Below are the code and all the weights of a small trained network. Each question names an input and a class and asks about switching units off, where a switched-off unit gives its printed mean instead of its output.

import numpy as np


def w(rows, s, z=0):
    codes = np.array(rows[::2]) - 128.0
    scale = np.full(codes.shape[1], s)
    scale[-1] = z or s
    return codes * scale


def f(y):
    return y / 2 * (1 + np.tanh(0.7978845608 * (y + 0.044715 * y**3)))


def log_softmax(a):
    a = a - a.max(-1, keepdims=True)
    return a - np.log(np.exp(a).sum(-1, keepdims=True))


def net(x, mask):
    res = np.array(x, float).reshape(1, 4) / 4 @ E
    y = f(res @ A[0][:, :-1].T + A[0][:, -1])
    res = res + np.where(mask, y, B[0][:, -1]) @ B[0][:, :-1]
    return log_softmax(res[-1] @ U[:, :-1].T + U[:, -1])


A, B = {}, {}
E = w([
[136,121,208,52,143,205,178,179,167,146],'x0',
[84,77,153,242,169,155,50,147,180,188],'x1',
[115,224,54,92,161,131,87,197,182,169],'x2',
[254,108,126,129,140,133,53,173,148,106],'x3',
],0.0097)
A[0] = w([
[207,59,141,123,124,98,89,152,122,95,83],'N1',
[11,173,130,102,146,103,171,104,98,184,37],'N2',
[128,171,71,62,184,93,135,149,148,163,78],'N3',
[96,207,53,139,146,97,120,173,201,142,98],'N4',
[95,46,168,144,130,158,137,77,97,62,102],'N5',
[121,84,164,169,165,136,69,161,135,195,96],'N6',
[129,122,64,157,107,53,85,105,105,134,120],'N7',
[98,146,2,203,102,5,90,69,130,81,111],'N8',
[153,153,95,32,102,97,161,115,94,27,83],'N9',
[112,164,114,96,118,96,177,137,99,52,3],'N10',
[75,186,78,101,133,149,114,206,131,141,58],'N11',
[104,153,184,89,144,174,125,167,187,101,94],'N12',
[109,134,209,86,141,164,145,120,200,132,163],'N13',
[254,160,123,118,171,131,56,178,134,111,27],'N14',
[133,90,153,99,127,163,171,200,132,155,86],'N15',
[96,54,126,209,184,175,83,126,173,163,61],'N16',
[127,42,177,143,79,112,154,115,111,56,25],'N17',
[30,109,149,208,175,147,126,126,178,154,53],'N18',
[86,166,85,110,145,155,84,194,107,165,60],'N19',
],0.0085,0.0047)
B[0] = w([
[75,143,173,150,126,102,194,80,178,160,184],'N1',
[91,153,179,121,102,41,191,74,246,109,203],'N2',
[173,90,133,165,161,179,127,82,99,92,178],'N3',
[182,99,113,176,171,170,120,79,110,153,218],'N4',
[131,123,126,181,191,168,117,90,128,167,210],'N5',
[186,178,85,115,87,137,123,160,131,59,215],'N6',
[116,58,175,73,119,109,85,175,117,159,193],'N7',
[123,76,163,64,133,79,126,161,81,166,254],'N8',
[171,168,66,155,71,160,113,170,109,49,224],'N9',
[182,103,156,141,83,139,131,139,141,91,160],'N10',
[140,105,157,137,172,133,140,90,98,115,189],'N11',
[121,66,150,95,112,115,90,131,73,153,189],'N12',
[127,98,140,75,121,108,87,167,106,182,216],'N13',
[55,125,189,147,90,106,170,72,224,136,212],'N14',
[135,78,159,55,146,85,112,176,90,156,178],'N15',
[167,144,101,136,85,131,125,160,106,55,242],'N16',
[176,104,143,170,197,172,113,76,103,133,196],'N17',
[169,151,123,102,77,132,147,121,134,65,235],'N18',
[156,91,153,169,165,145,142,77,95,101,181],'N19',
],0.011,0.0096)
U = w([
[170,142,93,131,68,149,127,169,113,43,102],'0',
[153,100,144,189,248,179,123,79,97,143,111],'1',
[121,79,171,48,132,107,107,192,90,193,91],'2',
[75,127,183,146,102,95,171,80,237,131,113],'3',
[91,148,89,132,135,145,115,166,112,164,252],'4',
[58,228,48,159,176,152,115,168,128,196,61],'5',
[55,203,40,160,191,153,135,187,140,183,61],'6',
],0.016,0.029)

Each question gives the input, the list of numbers given to net, and the class t.
The units are the neurons (one row each of A and B). Each row of codes is followed by its name. A weight is (code - 128) times the scale printed after its matrix; where a second scale follows, it is the last column's (A, B and U).
mask holds one flag per neuron, in row order. A switched-off neuron (its flag False) gives its mean, the last column of its row in B, instead of its output. The means were averaged over made-up inputs and are rounded, as every weight is.
A unit's drop is (log p(t) with every unit on - log p(t) with that unit switched off) / (log p(t) with every unit on - log p(t) with every unit switched off).
The circuit of an input: a set's keep is (log p(t) with only the set's units on - log p(t) with every unit switched off) / (log p(t) with every unit on - log p(t) with every unit switched off). Starting from the 12 units with the biggest drops (on a tie, the unit counted first), units are removed one at a time, each time the one whose removal leaves the highest keep (on an exact tie, the one counted first), for as long as the keep stays at least 0.8.
circuit, biggest first: the units of the circuit, biggest drop first
k most important neurons: the k neurons with the biggest drops, biggest first
drop of u: that unit's drop, to one decimal
input [-5,-2,3,6], class 3: circuit, biggest first -> (N14)
input [-8,0,-5,-8], class 2: 4 most important neurons -> (N8; N7; N14; N1)
input [-7,7,7,7], class 0: 4 most important neurons -> (N6; N16; N5; N17)
input [4,0,-4,0], class 1: 2 most important neurons -> (N8; N7)
input [-6,4,0,7], class 3: 2 most important neurons -> (N14; N1)
input [-4,-1,7,-7], class 1: 4 most important neurons -> (N4; N3; N14; N11)
input [-1,-2,-6,-6], class 1: 2 most important neurons -> (N17; N5)
input [0,3,6,-7], class 3: 4 most important neurons -> (N2; N17; N5; N18)
input [-8,0,-1,8], class 2: 2 most important neurons -> (N8; N7)
input [6,1,0,-6], class 2: 4 most important neurons -> (N13; N14; N15; N12)
input [7,2,-6,-4], class 2: 2 most important neurons -> (N13; N15)
input [-3,5,-2,-5], class 0: drop of N16 -> 0.5
input [-7,-4,6,-3], class 2: drop of N8 -> 1.9
input [-3,6,-5,5], class 0: drop of N6 -> 0.4
input [3,4,4,3], class 0: circuit, biggest first -> (N6)
